Below are the code and all the weights of a small trained network. Each question names an input and a class and asks about switching units off, where a switched-off unit gives its printed mean instead of its output.

import numpy as np


def w(rows, s, z=0):
    codes = np.array(rows[::2]) - 128.0
    scale = np.full(codes.shape[1], s)
    scale[-1] = z or s
    return codes * scale


def f(y):
    return np.maximum(y, 0)


def log_softmax(a):
    a = a - a.max(-1, keepdims=True)
    return a - np.log(np.exp(a).sum(-1, keepdims=True))


def net(x, mask):
    res = np.array(x, float).reshape(1, 4) / 4 @ E
    y = f(res @ A[0][:, :-1].T + A[0][:, -1])
    res = res + np.where(mask, y, B[0][:, -1]) @ B[0][:, :-1]
    return log_softmax(res[-1] @ U[:, :-1].T + U[:, -1])


A, B = {}, {}
E = w([
[2,139,99,130,163,5,91,192,204,55,50],'x0',
[254,121,90,215,182,106,83,141,84,132,17],'x1',
[149,110,178,78,203,228,139,207,47,2,125],'x2',
[61,13,128,103,206,99,214,69,106,201,18],'x3',
],0.0093)
A[0] = w([
[58,44,178,89,177,124,247,53,100,181,31,82],'n0',
[78,141,145,142,156,75,96,209,187,79,102,78],'n1',
[177,117,181,117,128,232,180,77,55,184,159,122],'n2',
[109,96,171,72,166,179,119,174,84,77,112,50],'n3',
[200,108,101,207,152,128,82,172,68,114,58,79],'n4',
[104,68,120,100,168,133,212,115,82,118,98,152],'n5',
[71,153,169,93,116,179,182,86,119,132,167,122],'n6',
[168,136,128,121,91,129,127,97,107,186,156,156],'n7',
[67,123,197,22,77,134,169,111,107,134,164,50],'n8',
[181,144,155,129,116,151,148,74,135,163,170,79],'n9',
[177,119,146,139,118,209,144,98,114,164,162,95],'n10',
[95,111,112,77,108,127,145,143,122,126,169,221],'n11',
[127,114,167,80,173,170,126,146,93,55,130,70],'n12',
[174,155,115,162,84,128,87,151,143,103,130,154],'n13',
[3,161,54,127,188,84,109,191,189,49,61,122],'n14',
[134,89,105,118,127,120,128,160,131,124,162,251],'n15',
[108,125,99,167,112,121,85,64,126,135,139,248],'n16',
[143,83,120,121,115,160,139,110,84,162,138,82],'n17',
[111,147,106,189,77,106,81,86,171,178,145,50],'n18',
[162,111,81,175,193,116,124,123,98,150,42,126],'n19',
[105,151,126,129,83,136,100,192,143,164,171,127],'n20',
[38,136,140,75,83,129,154,138,179,92,184,80],'n21',
[73,146,120,127,115,73,100,156,140,95,82,76],'n22',
[150,101,170,89,162,184,156,178,112,61,113,189],'n23',
[145,143,143,88,176,160,102,164,74,45,124,114],'n24',
[195,178,127,196,127,142,56,142,116,125,70,97],'n25',
[170,171,148,105,112,124,21,178,152,57,172,109],'n26',
[139,252,162,195,64,158,48,161,126,98,226,96],'n27',
[126,159,65,158,81,77,93,66,173,186,126,70],'n28',
[123,158,58,151,81,75,180,48,188,213,134,95],'n29',
[124,104,149,97,157,188,141,184,101,60,105,83],'n30',
],0.012,0.014)
B[0] = w([
[45,165,57,158,212,199,52,120,113,201,184,243],'n0',
[130,172,183,158,95,192,115,33,172,53,200,198],'n1',
[158,168,207,191,119,164,91,80,164,49,162,230],'n2',
[78,71,171,31,65,147,129,130,151,187,78,178],'n3',
[192,188,79,34,144,88,199,66,62,131,83,192],'n4',
[86,121,93,141,196,139,77,207,174,157,136,201],'n5',
[189,173,114,76,166,77,179,86,88,129,101,196],'n6',
[132,140,197,154,112,137,130,157,144,88,142,190],'n7',
[173,198,91,3,164,53,173,22,58,150,70,192],'n8',
[113,136,209,135,151,178,130,44,180,110,143,171],'n9',
[157,137,186,159,124,167,105,52,190,60,162,187],'n10',
[227,159,110,131,188,38,177,179,143,121,114,210],'n11',
[112,59,150,69,85,147,137,144,174,142,77,181],'n12',
[121,141,101,151,202,111,104,142,169,158,121,188],'n13',
[160,162,224,186,134,166,110,71,183,49,165,253],'n14',
[210,144,105,220,168,57,169,232,219,64,88,208],'n15',
[194,93,127,165,108,61,170,250,222,94,68,213],'n16',
[127,142,179,137,166,188,88,46,187,117,104,158],'n17',
[93,86,166,50,60,181,144,102,156,191,64,180],'n18',
[166,201,79,66,171,86,178,102,62,110,117,197],'n19',
[107,170,99,101,142,160,130,139,138,161,114,178],'n20',
[190,186,93,50,168,45,189,46,83,149,86,212],'n21',
[137,143,199,148,124,174,105,47,182,112,182,177],'n22',
[125,75,149,109,101,118,125,201,201,125,75,220],'n23',
[114,69,163,82,64,112,148,158,165,156,57,197],'n24',
[184,198,95,55,188,63,193,91,89,138,128,183],'n25',
[73,156,84,125,191,181,65,156,141,200,142,214],'n26',
[62,176,93,146,203,190,53,123,115,199,129,247],'n27',
[88,57,183,54,69,141,147,139,163,168,37,200],'n28',
[105,84,159,65,40,156,125,162,170,172,47,224],'n29',
[115,72,171,52,88,169,123,168,178,141,73,185],'n30',
],0.011,0.022)
U = w([
[147,139,201,162,119,159,116,62,134,59,154,100],'0',
[177,154,91,61,150,79,179,74,87,130,124,66],'1',
[99,71,157,76,60,146,133,161,135,157,107,84],'2',
[62,140,72,138,184,171,68,126,113,179,152,99],'3',
[179,113,106,192,137,73,155,227,141,65,129,217],'4',
[8,212,22,220,26,29,27,211,5,22,231,6],'5',
],0.02,0.017)

Each question gives the input, the list of numbers given to net, and the class t.
The units are the neurons (one row each of A and B). Each row of codes is followed by its name. A weight is (code - 128) times the scale printed after its matrix; where a second scale follows, it is the last column's (A, B and U).
mask holds one flag per neuron, in row order. A switched-off neuron (its flag False) gives its mean, the last column of its row in B, instead of its output. The means were averaged over made-up inputs and are rounded, as every weight is.
A unit's drop is (log p(t) with every unit on - log p(t) with that unit switched off) / (log p(t) with every unit on - log p(t) with every unit switched off).
The circuit of an input: a set's keep is (log p(t) with only the set's units on - log p(t) with every unit switched off) / (log p(t) with every unit on - log p(t) with every unit switched off). Starting from the 12 units with the biggest drops (on a tie, the unit counted first), units are removed one at a time, each time the one whose removal leaves the highest keep (on an exact tie, the one counted first), for as long as the keep stays at least 0.8.
circuit, biggest first: the units of the circuit, biggest drop first
top k neurons: the k neurons with the biggest drops, biggest first
drop when u is switched off: that unit's drop, to one decimal
input [0,6,6,7], class 3: circuit, biggest first : (n0)
input [-5,-7,-6,-7], class 1: top 4 neurons : (n0 n21 n8 n6)
input [-5,5,0,5], class 0: top 3 neurons : (n2 n27 n21)
input [-6,-7,-4,-4], class 1: top 3 neurons : (n8 n14 n6)
input [5,5,-5,3], class 0: top 4 neurons : (n14 n21 n8 n22)
input [-2,0,5,5], class 2: top 2 neurons : (n27 n23)
input [-5,1,-5,-3], class 0: top 3 neurons : (n10 n9 n23)
input [-2,-6,7,-1], class 2: top 3 neurons : (n23 n3 n30)
input [-5,-6,3,-5], class 1: top 2 neurons : (n8 n14)
input [-5,-6,2,0], class 1: top 4 neurons : (n8 n14 n6 n1)
input [-2,-6,1,7], class 3: top 2 neurons : (n0 n5)
input [-5,8,5,-8], class 1: top 2 neurons : (n4 n25)
input [-6,-7,3,-2], class 1: top 2 neurons : (n8 n6)
input [-1,4,-2,5], class 3: circuit, biggest first : (n0)
input [8,6,-6,5], class 0: drop when n14 is switched off : 0.7
input [-2,-1,3,6], class 3: drop when n0 is switched off : 0.6
input [8,7,0,7], class 0: drop when n14 is switched off : 2.6
